Below are the code and all the weights of a small trained network. Each question names an input and a class and asks about switching units off, where a switched-off unit gives its printed mean instead of its output.

import numpy as np


def w(rows, s, z=0):
    codes = np.array(rows[::2]) - 128.0
    scale = np.full(codes.shape[1], s)
    scale[-1] = z or s
    return codes * scale


def f(y):
    return np.maximum(y, 0)


def log_softmax(a):
    a = a - a.max(-1, keepdims=True)
    return a - np.log(np.exp(a).sum(-1, keepdims=True))


def net(x, mask):
    res = np.array(x, float).reshape(1, 2) / 4 @ E
    y = f(res @ A[0][:, :-1].T + A[0][:, -1])
    res = res + np.where(mask, y, B[0][:, -1]) @ B[0][:, :-1]
    return log_softmax(res[-1] @ U[:, :-1].T + U[:, -1])


A, B = {}, {}
E = w([
[2,70,42,114,212],'x0',
[133,144,176,28,139],'x1',
],0.013)
A[0] = w([
[154,190,143,133,51,195],'N0',
[214,159,143,124,129,59],'N1',
[110,108,109,253,75,93],'N2',
[156,145,149,119,28,115],'N3',
[73,94,149,122,160,249],'N4',
[71,102,151,117,183,62],'N5',
[93,139,170,8,102,81],'N6',
],0.014,0.011)
B[0] = w([
[149,84,101,190,69,244],'N0',
[140,45,131,217,164,190],'N1',
[27,140,229,49,116,209],'N2',
[92,35,89,233,105,213],'N3',
[202,15,124,154,37,250],'N4',
[138,34,76,253,237,187],'N5',
[9,155,205,74,112,206],'N6',
],0.011,0.015)
U = w([
[152,55,57,169,126,86],'0',
[5,114,245,86,97,159],'1',
[218,100,70,73,9,255],'2',
[152,202,221,63,213,93],'3',
[216,254,98,7,148,88],'4',
[171,248,59,54,130,81],'5',
],0.0079,0.011)

Each question gives the input, the list of numbers given to net, and the class t.
The units are the neurons (one row each of A and B). Each row of codes is followed by its name. A weight is (code - 128) times the scale printed after its matrix; where a second scale follows, it is the last column's (A, B and U).
mask holds one flag per neuron, in row order. A switched-off neuron (its flag False) gives its mean, the last column of its row in B, instead of its output. The means were averaged over made-up inputs and are rounded, as every weight is.
A unit's drop is (log p(t) with every unit on - log p(t) with that unit switched off) / (log p(t) with every unit on - log p(t) with every unit switched off).
The circuit of an input: a set's keep is (log p(t) with only the set's units on - log p(t) with every unit switched off) / (log p(t) with every unit on - log p(t) with every unit switched off). Starting from all 7 units, units are removed one at a time, each time the one whose removal leaves the highest keep (on an exact tie, the one counted first), for as long as the keep stays at least 0.8.
circuit, biggest first: the units of the circuit, biggest drop first
unit that matters most: the unit with the biggest drop
top k neurons: the k neurons with the biggest drops, biggest first
drop when u is switched off: that unit's drop, to one decimal
input [-7,8], class 1: unit that matters most -> N6
input [-5,5], class 0: top 4 neurons -> (N2, N3, N0, N1)
input [5,-6], class 1: top 2 neurons -> (N2, N0)
input [-1,-3], class 2: top 4 neurons -> (N6, N5, N1, N3)
input [-6,7], class 1: top 3 neurons -> (N6, N4, N5)
input [-6,2], class 0: top 2 neurons -> (N3, N1)
input [-3,-5], class 1: top 3 neurons -> (N2, N4, N5)
input [3,1], class 2: top 3 neurons -> (N3, N1, N4)
input [-7,-6], class 0: top 2 neurons -> (N0, N3)
input [7,6], class 0: top 3 neurons -> (N5, N4, N2)
input [-7,5], class 0: top 2 neurons -> (N3, N1)
input [-7,7], class 0: top 2 neurons -> (N3, N0)
input [3,-4], class 1: top 2 neurons -> (N2, N0)
input [8,7], class 0: top 2 neurons -> (N5, N4)
input [-7,3], class 0: circuit, biggest first -> (N3)
input [-6,-1], class 0: drop when N2 is switched off -> 0.0
input [3,-5], class 1: drop when N2 is switched off -> 0.8
input [1,-8], class 1: drop when N2 is switched off -> 0.4
